In the rows, zero is written as 128.
Each row is followed by its class number. Each block has new classes, again numbered from 0 up, in any order.
[123 167 133 100 146  94 120 147 129  88 140 116 102 112 127 165 127 130
 152 109  73  67 133 135 127 145 110 118 143 139 106 126] => 9
[143 105 128 121 144 178 103 186 112 124  92 171 108 154 170 100 133 143
 112 157 141 142 119 142 162  78 188  97 135 117 110 158] => 4
[134  92 144 149 106 180 115 115 147 179 101 152 143 167 135 130 127 133
 114  65 162 181 107 113 111  71 138 101 101 133 133 140] => 1
[139 105 136 121 163 149 106 121 113 129 109 127 117 115 111  98  85 124
 100 167 145 171 116 129 152 167 131  75 114 164 147 117] => 3
[144 137 121 107 114 112  88  89 122 117 139  63 106 151 144 109 163 137
  96 160 159 183  71 117 131  97 163 132 122 159 138 122] => 3
[117 186 151 114 102  74 156 122 143  90 164  99 149 109 105 152 152 115
 148  85  68  75 169 121 105 154  89 166 171 122 140 109] => 1
[112 149 116 134 146 139 112 139 126  75  98 144  75 105 104 118  84  92
 120 152 101  87 151 151 141 182 114  87 139 154  88 106] => 7
[150 126 182 140 156 123 129 114 116 113 111 165  93 149 167 175 104 150
 141 156 139  94 158 118 136  57  97  96  92 136 134 141] => 6
[129 138  97 142 131 135 131 178 117 105 100 164  95  82 154 129  95 125
 139 145 120  60 182 173 141 139 112 124 166 109 115 131] => 0
[122 154 114 118 128 136 119 140 107 153 144 122 125 110 134 113 134 127
 116 134 127 124 131 130 124 137 127 126 130 136 145 156] => 9
[143 124 157 115 141  66 112 105 127  86 155  99 137 122 137 187 134 156
 150 150 116  98 130 113 134 109 104 145 156 151 165 110] => 3
[118 138 135 144 158  91 132 171 124 101 134 171 104 103 144 178  94 121
 169 154 107  31 180 138 135 117 111 110 156 115 114 119] => 7
[137 142 133 141 125 157  91 108 129 114  95 129 113 152 112 134 114 106
 122 115 133 140 120 118 125  89 147  96 106 157 103 129] => 5
[134 144 135 135 141 143 138 126 131 126 128 128 116 125 128 116 112 133
 117 164 134 133 143 128 149 137 125 102 122 133 126 142] => 7
[128 171 113 137 140 119 146 163 107 141 152 146  96 103 157 137 121 112
 122 170 116  81 159 139 131 110 134 114 119 118 126 149] => 9
[171 115 146 155  96 137  96  90 122 172 172 131 166 165 158 196 151 186
 142  92 160 177 101 119 102   4 129 142  95  91 152 155] => 8
[131 166 118  76 160  80 106 137 132  39 119  66  79 138 148 125 147 150
 134 169 100  80  84 134 147 145 162 146 158 133  87 115] => 9
[132 103  97 187 100 180  96 105 111 128 120 164 128 119 139 118  78 131
 136 152 146 142 143 152 118 120 138  85 137 108 132 114] => 8
[129 109 122 117 126 131 135 144 108 135 126 121 144 107 120 125 138 125
 108 132 137 155 133 139 126 138 131 141 129 122 160 143] => 3
[113 115 152 118 131 116 115 113 121  79 100 115 145 133  95 131  96 108
 138  78 112 106 145 142  99 163  76 114 135 162 136 119] => 2
[128 111 129 144 136 164 125 121 117 105 121 151 135 123  91  98  77 121
 110 122 120 172 127 136 124 161 127  86 108 139 131 119] => 8
[129 126 121 154 103 179 107 126 102 100  42 180  96 177 166  90 108 113
 124 157 172  90 154 152 131  86 173  64  97 135  78 147] => 4
[127 146 156 105 152 102 140 150 131  86 142 102 129 132 122 139 148 123
 128  98 113 146 122 122 113 125 114 141 129 131 142 136] => 6
[152 128 144 132 154 126 111 142 111 181 144 131 155 147 126 158 137 126
 113 111 179 179  98  91 106  32 163 149  74 122 137 153] => 5
[118 126 156 120 163  95 139 137 118  39 101 128  93 124 127 139 107 108
 128 170  90  82 152 130 155 158 128  89 136 160 125 108] => 3
[126 157 106 150 117 130 144 142 142 131 164 135  87  97 148 116 119  99
 116 143 131 136 146 144 110 114 117 121 150 139 137 112] => 6
[110 127 119 148 143 148 135 155 125 155 130 169 114 102 130 130 100 104
 120 108 111 113 145 147 116 138 109  98 114 148 133 145] => 9
[117 112 119 138 130 156 120 141 140  88 106 149 121 133 116 134  96 121
 134 127 149 117 136 133 133 134 143 103 155 143 118 119] => 7
[124 153 109 171  43 124 121  79 160 153 174 116 125 123 150 169 144 108
 137  96 119 101 140 121  85  82 109 149 170 131 143 102] => 1
[164 152 169  80 155  80 112 125 127 148 191  98 160 127 127 130 167 172
 114 150 115 145  86 108 137 114 124 174 131 134 165 139] => 4
[126 157 142 113 120 102 138 120 155  95 131 131 122 137  99 165 151 122
 142  91 113 105 135  99 116  98 138 165 127 148 111 119] => 5
[147 127 123 138 114 124 114  98 123 127 136 115  80 124 162 140 124 121
 100 183 142 117 116 138 133  87 135 114 122 149 137 119] => 3
[126 142 112 148 132 125 114 131 119 148 147 123 120 117 126  96 108  90
 114 127 161 151 122 155  93 126 127 115 120 132 132 113] => 2
[132 104  90 142 114 166  91 130 140 141 136 135 116 114  98  83 137 123
  85 138 140 170  75 145 127 169 151 145 147 122 157 133] => 8
[130 111 137 147 125 153 122 125 123 113 125 167 146 147 105 145 101 139
 144  93 141 155 134 116 120 110 138  99 105 123 130 134] => 8
[152 129 144 137 112 157 127 128 122 151 104 142 133 159 148 116 137 137
 103 128 151 151 133 145 124  53 149 126 107 103 125 144] => 1
[118 187 113 105 121  96 123 106 148  55 101  93  72 131  92 103 132  92
 122 142  81 103 126 119 132 154 147 127 128 174  65  90] => 5
[129 127 126 125 140 129 111 149 127  91 105 139 122 130 156 111 113 142
 155 147 113  88 136 150 142 141 146 104 159 121 102 121] => 4
[142 140 118 132 124 125 115 106 126 168 161 104 146 142 126 169 105 122
 116  88 163 171  78 136  77  63 130 143  72 143 121 149] => 9
[146 104 103 129 144 142  85 133 118 137 108 111 122 136 139 138  91 137
 120 138 186 155  79 118 129 113 157 113 113 128 122 128] => 0
[137 135 151  78 168 105 118 162 104  28  94  61 111 167 161 115 148 146
 133 128 109 146 107 135 142 106 161 116 134 106  85 124] => 2
[136 123 165 138 135 104 127 127 140 124 139 145 163 146 119 182 112 140
 158 107 118 118 146 102 123  84 116 128 136 126 146 114] => 1
[125 116 128 103 124 113 124 112 138 144 151  80 147 122  95 130 150 121
 105  83 132 202  84 105 114 158 121 139 111 165 157 131] => 3
[133 117 127 153 149 113 128 177 117 141 174 185 145  68 111 143  95 139
 139 155  67  97 183 141 147 150  79 121 179 121 188 127] => 8
[126 145 165 140 126 112 140 100 147  84 118 132 168 140  82 185  99 118
 177  71 104  93 170  90 112 132 105  94 118 155 122 109] => 5
[122 100 113 130 126 168 109 147 117  82  66 121 126 140 147 133 117 137
 135  88 160 129 121 127 129 144 149 108 135 113 111 139] => 0
[118 143 150 102 174  57  96 174 130  79 116 128 125 153 125 194 161 134
 193 102 118  63 120  74 135  89 171 143 140 116  99 120] => 5
[142 148 155 111 122  88 112 108 151  83 151  56 141 156 148 176 172 152
 159  70 121 136  96 108 101 101 107 131 142 127 135 121] => 6
[122 120 104 125 141 174  95 160 119  78 110 130  86 130 116  79 120 114
  94 141 100 178  94 144 152 159 172  96 144 128 107 125] => 8
[110 104 114 143 111 148 112 150 136 146 144 135 154 109 129 159 148 137
 145 110 135 117 141 103 134 148 120 140 184 117 173 152] => 7
[152 108 134 165 127 141 138 119 132 183 149 163 147 117 150 198 100 158
 146 125 159 132 156 118 119  65  98 121 103 108 139 139] => 7
[123 121 128 140 114 124 116 102 131  82 122 121 122 118 114 149 102 121
 123 155 100  96 146 132 128 143  98 120 156 156 134 110] => 7
[132 129 147 124 134  90  96 120 116 114 130 120 110 137 172 166 166 160
 162 160 129  88 139 110 153  95 134 118 149 125 148 134] => 3
[150 126 147 127 129 123 141 146 122 136 169 132 169 134 128 166 163 166
 138  87 125 158 118 122 115  89 139 156 111  68 151 155] => 8
[150 115 127 113 143 163 103 162  96 154 100 142 146 130 131  77 123 130
  89 136 153 157 108 159 125 123 146 120 109 121 129 156] => 4
[126 122  99 138 138 173 114 160 135 104  85 132  93 121 134  95  99 109
 112 120 142 136 115 150 144 167 155  78 133 131 105 129] => 0
[129 103 131 149 166 165 120 145 104 137 101 171 134 104 123 144  57 122
 124 133 130 108 150 145 125 147 101  79 109 142 140 140] => 9
[151 154 142 139 116 139 135 134 133 181 159 136 141 165 148 141 181 133
 118 125 174 174 115  85 126  14 197 133  88 110 137 158] => 5
[107 116 144 148 154 158 161 146 121 119 106 186 108 106 108 122  80 103
 112 154 109 110 178 132 147 162 109  92 109 143 126 139] => 7
[143 138 128 122 162 134 130 177 125  87 130 127  84 118 165 119 120 133
 127 184 123 125 138 135 157 113 149 100 165 115 131 120] => 6
[160 170 120 106 116  69 125 122 141 125 222  56 120 103 171 185 174 171
 135 174 101 116 105 116 132  74 128 190 177  93 136 113] => 7
[128 134 156  95 161 108 119 149 122  67 121 103 132 154 133 123 134 146
 154 118 134 135 127 112 141 130 145 110 151 127 123 119] => 2
[131 113 120 155 150 136  80 149 113 110 104 156  94 123 145 119  94 105
 122 173 161  99 131 149 124 109 123  91 156 149 151 116] => 6
[124 154 121 132 122  87 127 159 145 116 179 115 128  93 131 163 159 112
 143 143  85  63 143  99 131 118 135 167 200 128 163 119] => 5
[124 147 142 130 126 134 120 147 118 126 114 139 105 152 147 119 139 117
 128 153 116 114 140 110 150  96 165 106 134 112 121 138] => 1
[123  97 127 145 153 174  88 139 126  65  80 137  81 135 143  95  94 111
 107 180 141 135 117 136 152 147 141  78 168 160 144 119] => 6

A new block, with new classes numbered from 0.
[120 136 148 137 155 168 107 162 151 181 118 146 144 101 113 108 132  62
 159 185 175 129 129 150 163 153 148 124 142 124 168 115] => 2
[144 120 110 153 158 148 143 140 132 119 106 162 115  99 147 115 126 110
 128 135 149 178 134 111 104 149 138 155 115 123 129 122] => 5
[155  92  88  95 134 215 153  94 160 116 131  95  97 104 141 112 116 104
 136 135 156 162 142  86 112 130 140 160 131 106  90 154] => 4
[135 123 128 152 178  95  95 178 120 159 114 181 147 141 137 114 156 133
 119 124 130 127 114 172 109 162 137 137 111 150 190 145] => 11
[130 109 102 148 161 101 107 162 113 136 113 107 188 117 132 162 142 149
  73 153 104 123 145 114 138 120 134 138 143 109 154 165] => 8
[175 130 123 166 126 217 129 122 119 147  74 154  89  69 177 101 163 123
 125 147 139 172 143  76  78 138 121 165 108 109 158 148] => 9
[106 137 106 171 155 116 125 193  83 124  99 162 129 163 112 146 162  93
 104 131 141 139 114 127  94 145 172 111 138 163 176 132] => 6
[153 118 104 118 133 178 133 102 128 153 125 115 119 122 150 127 134 138
 150 162  96 144 150  66 154 113  98 154 136  89 116 116] => 5
[109 127 114 144  97 120 112 216 114 160 150 139 149 146 104 166 111 134
 100 144 157 103 121 168  90 145 106 118 133 158 178 132] => 7
[125 127 117 162 140  87 108 155 123 167 118 153 168 131 144 112 145 131
 121 150 117 134 126 155  99 152 123 125 129 138 172 133] => 7
[136 130  78  82 108 133 118 147 142 137 123  70 136  71 145 121  94 117
 106 149 124 174 169 121 122 126 116 161 129 126 131 121] => 7
[142 124 129 165 104 129  99 182 138 195  92 188 135 121 156 136 153 142
  99 158 166 117 110 138 126 159 147 145 134 139 181 140] => 1
[170 129 125 148 160 146 123  69 142 141 120 141 129  91 165 122 123 133
 119 120 167 152 159 125 105 130 101 149 115 106 159 148] => 3
[116  98  71 157 120  67  78 185 113 166  48 155 144 133 125  92 153 138
 117 159 146 135 129 114 131 136 157 115 129 147 142 126] => 5
[115 144 122  88 128  84 139  99 147 165 101 119 118 116  98  55 130 109
 152 106 145 143  59 252  60 190 147  70 125 157 123  48] => 9
[130 117 101 160 136  83 110 111 126 150 142 124 154 136 128 140 148 112
  98 155 141 122 100 118  99 127 172 121 138 133 125 160] => 4
[126 112 113 128 144 174 118 111 125 103 123 121 131 110 159 134 136 116
 104 117 139 146 156 117  97 152 115 139 125 111 134 145] => 8
[115 137 107 160 146  52  89 186 120 123  95 158 171 140 125 156 116 116
 106 105 110 129 193 148 148 104 125 128 132 149 127 125] => 9
[108 148  91 153 146  25  95 101  65 148 152 141 158 147 150 138 152  87
 105 132 104 131 149  94 135 114 113  95 132 139 171  99] => 5
[135 105  64 166 139 126 109 163 152 147  12 158 150 141 108  87 163 148
 123 147 145 141 128 145 152 148 154  87 119 144 114 121] => 0
[161 125  96 118 141 215 138 149 156 145 136 165 129  97 132 151 160  89
 145 121 145 160 153 171 127 155 142 158 145 141 201 118] => 1
[150 127 114 143 157 162 145 151 143 144 131 106 125 104 110 129 115 127
 138 123 176 154 151 105 145 121 117 142 127 132 150 157] => 0
[154 140 106 123 124 247 145 103 139  91 148  72  83  84 141 171  83 131
  94 132 156 162 183 108 112 107  96 177 135  86 121 191] => 10
[125 127 115 154 143  85  98 155 151 131 100 126 161 106  81 134 125 108
 103 142 138 145 120 168 127 148 176 100 154 158 157 150] => 10
[125 129 123 144 133  89 103 174 124 172 133 118 150 124 122 127 119 139
 119 164 124 140 114 138 109 136 136 143 146 141 143 135] => 7
[127 111  94 143 137  55  86 149 135 184  99 139 142 109 141 120 141  95
 101 152 158 149 131 121 145 147 166 123 139 141 167 131] => 1
[158 111 113 108 138 165 127 165 143 124 115 110 101  82 114 117 122 131
 134 142 145 142 142 102 151 129 136 174 104 126 148 155] => 11
[125 124 127 170 137  55 109 155 105 159  91 164 148 141 152 104 146 179
 107  91 133 128 127 150  78 133 132 122 119 151 164 156] => 9
[136 105  92 141 155 103  95 139 150 163 112 144 171 133 131 116 141  92
 112 148 152 128 139 127 137 134 150 120 137 133 143 152] => 4
[133 123 128 174 146  61 108 151 109 146 108 184 136 135 157 103 158 155
 118 121 150 112 116 128 128 151 146 140  87 147 172 157] => 11
[166 121 132 118 143 230 186 144 147 144 103 107  74  94  99 111 123 135
 164 160 147 147 119  75 142 132 124 167 129  96 122 128] => 6
[ 69 123 103 203 135  21 124  96  65 122 133 108 161 150 186 177 142 145
 103 160  18 146 182  90  82 106 158 124 141 131 151 188] => 10
[101 122 122 176 148  48 116 150 134 171 136 201 188 145 169 164 137 143
 108 128 108 130 133 169  94 174 146 102 127 159 182 131] => 12
[133 128  99 129 110 133  90 174 141 167  92 113 123 104 122 147 131 120
  96 179 139 138 135 140 141 122 156 152 150 122 142 142] => 1
[170 142  95 122 125 166 135 116 136 172 105  99 101  67 132 100 131 152
 135 147 157 175 141  66 151 125 121 148 123 133 137 121] => 0
[148 115  97 138 145 135 104 180 125 163  76 154 123 105 146  92 158 136
 123 155 141 126 130 152 132 146 143 166 105 126 166 147] => 11
[133 101 111 162 138 138 125 211 135 161  89 119 152 119 126 154 125 118
  88 148 151 131 136 120 106 130 127 134 143 131 149 165] => 0
[150  42 124 162  70 202 209  96 104 137  15 175  52 172 129  37 189 160
 192 160 130  32  61 109 113 139 115 101 134  69  69  90] => 3
[122 123 116 151 165  75 116 134 146 167 150 162 183 136 149 152 129 129
 121 131 130 130 137 150 144 148 139 112 139 137 175 143] => 12
[130 149 133 127 133  15 107  64 138 207 134 120 134  61 179 102  97 156
 104 168 122 185 118  42 141 160 135 112 108 137 150 111] => 12
[115 130 110 110  83 168  78 179 120 149  64  96 115  86 120 104 139  44
 132 203 180 142 114 144 106 149 196 126 157 162 165 109] => 3
[121 126 100 140 128 126 103 156 124 112 123 116 133 110 144 136 107  93
  82 134 161 162 148 123  83 145 119 132 116 136 150 153] => 7
[132 133 108 108 184  64  85 168 117 153 113  99 149 137 122 112 121 153
  97 138 107 133 126 155 151 115 130 148 125 127 153 154] => 11
[137  92 121 187 154  85 160 157 105 163 110 193 140 128 173 114 154 178
 124 123 124 122 126  96 115 137 139 146 131 125 175 168] => 12
[135 148 128 203 173 131 129 177  80  74 176 172 157 170 116 241 152  81
  73  83 109 131 147 129  82 101 130 131 165 159 143 146] => 0
[130 141 132 163 127  93 120 138 125 171 127 126 155 117 168 136 134 151
 104 126 144 141 135 116  97 138 124 135 126 145 161 158] => 0
[130 106 130 144 116 125 140 171 129 187  96 188 141 138 145  79 159 141
 130 144 151 113  69 157  74 177 168 127 136 159 160 125] => 4
[143 101 139 149 141 124 118 129 147 148  90 153 128 118 139 124 116 120
  75 125 131 146 109 114  87 172 119 105 148 125 137 142] => 10
[127 130 143 155 116 103 118 150 112 152 131 145 146 131 154 111 135 131
 122 140 119 114 131 127 101 137 104 140 132 125 154 138] => 7
[136 113 125 133 147 165 133 164 121 150 130 123 129  90 143 140 123 120
 121 144 138 130 170 108 128 105 118 175 146 101 154 159] => 2
[157 106 117 118 111  90 110 187 172 199  93 130 162  72 140  97 115 175
 113 101 203 141 129 162 105 154 145 155 119 154 181 158] => 9
[110 139 158 165 131 145 134 211 114 134  83 152 133 139 128 113 135 149
 149 137 114 129 125 182  83 133 154 153 131 147 152 150] => 9
[115 129 105 121 144  73  97 167 113 117 131 130 151 129 133 151 135  73
 106 147 111 135 135 114 158 139 167 129 118 159 153 117] => 11
[148  84 100 125 146 110 125 239 145 166  75 151 138  76 137 111 124 118
  97 149 156 136 128 148 119 162 153 177 108 137 172 146] => 11
[122 120 110 162 126  98  79 242  99 137  63 151 139 101 115 133 141 102
  93 129 128 156 151 128  80 122 169 141 145 176 170 145] => 9
[113 130 105 185 133  99 121 235  79 195  79 188 120 131 142 130 152 130
 106 137 122 134 127 178  51 146 126 145 153 163 152 100] => 0
[146 106 110 145 155 204 116 197 132 119  71 165 120 126 128 128 132  94
 113 108 153 154 162 134  96 141 113 133 126 132 157 143] => 9
[142 136 143 195 123  58 151 129 126 161 127 198 149 111 169 133 147 200
 116 105 135 107 154 144 126 129 112 161  99 123 189 167] => 1
[155 100 142 140 181 158 116  85 151 137  99 121 125 115 149 109 133 102
 126 142 146 166 108 135  69 152 144 132 146 109 134 151] => 3
[129 144 142 150 141 138 136 172 135 162  85 133 138 125 129 105 134 160
 121 141 127 146  98 171  87 151 140 133 137 146 137 134] => 0
[121  96  63 130 140  24  74 148 123 168 101 135 146 149 135 136 127 143
  95 136 124 109 152 114 170 129 119 113 105 132 125 125] => 11
[137  94 114 155 154  84 110 175 138 152  94 189 162 136 162 120 154 146
 116 123 129 122 133 130 132 166 146 141  97 148 177 151] => 11
[125 125 141 159 149 111  93 132 130 175 128 145 154 110 160 133 146 114
 106 151 153 129 124 141  99 138 150 145 148 117 151 156] => 2
[127 144 150 209 145 117 130 135  93 120  89 228 119 168 111  84 178 181
 172 129 117 127  99 102 125 145 140 102 102 162 163 121] => 5
[139 120 116 122 132 215 132 158 152 117  89 120 120 110 146 134 118  97
 111 126 147 173 155 100 103 151 116 130 126 137 133 137] => 0
[112 131 107 156  89 145  66 126 117 149 113 119 144 123  97 124 187 100
 148 182 157  83 118 141 149 145 163  97 143 136 150 122] => 8
[124 123  84 133 140 124 108 133 115 122 128 122 106 112 136 133 110  96
 109 129 167 173 151 102 105 132 128 138 120 131 127 128] => 5
[154 134  99 121 145 125 118 170 115 147 112 132 149 105 134 142 131 149
 115 103 103 159 173 114 130 106 120 152 139 148 167 129] => 9
[142 134 167 186 133  70 122 117 132 186 127 159 130 121 165 105 142 155
 122 144 170 103 115 122 143 131 126 155 121 101 165 176] => 1
[132 114 121 194 144  79 111 150 122 183 107 203 159 118 165 127 167 151
 121 149 132 137 117 108 116 160 162 121 130 152 193 151] => 12
[110 117 113 159 137 130 115 157 107 169  96 132 118 109 139 105 142 123
 125 174 164 129 128 121 119 128 154 137 131 118 151 153] => 2
[129 111 117 130 137  77  89  97 133 166  69 116 162 105 166  87 141 104
 132 163 109 136 159 119 125 129 132 118 137 119 160 130] => 3
[106 136 124 124 138  49  84  85 131 201  90 155 199 205 211 114 168 189
  85 140  60 117  94 180 119 165 133  88 142 124 164 127] => 1
[127 118 142 118 180 169 112 145 124 137 125 125 125 131 144 129 109  59
 127 137 161 168 131 147  82 152 137 132 155 139 171 131] => 3
[125 135 123 116 103 154 107 178 140 162  90 126 129 117 103  81 130 120
 142 174 139 131  97 167 116 160 134 119 136 145 143 100] => 7
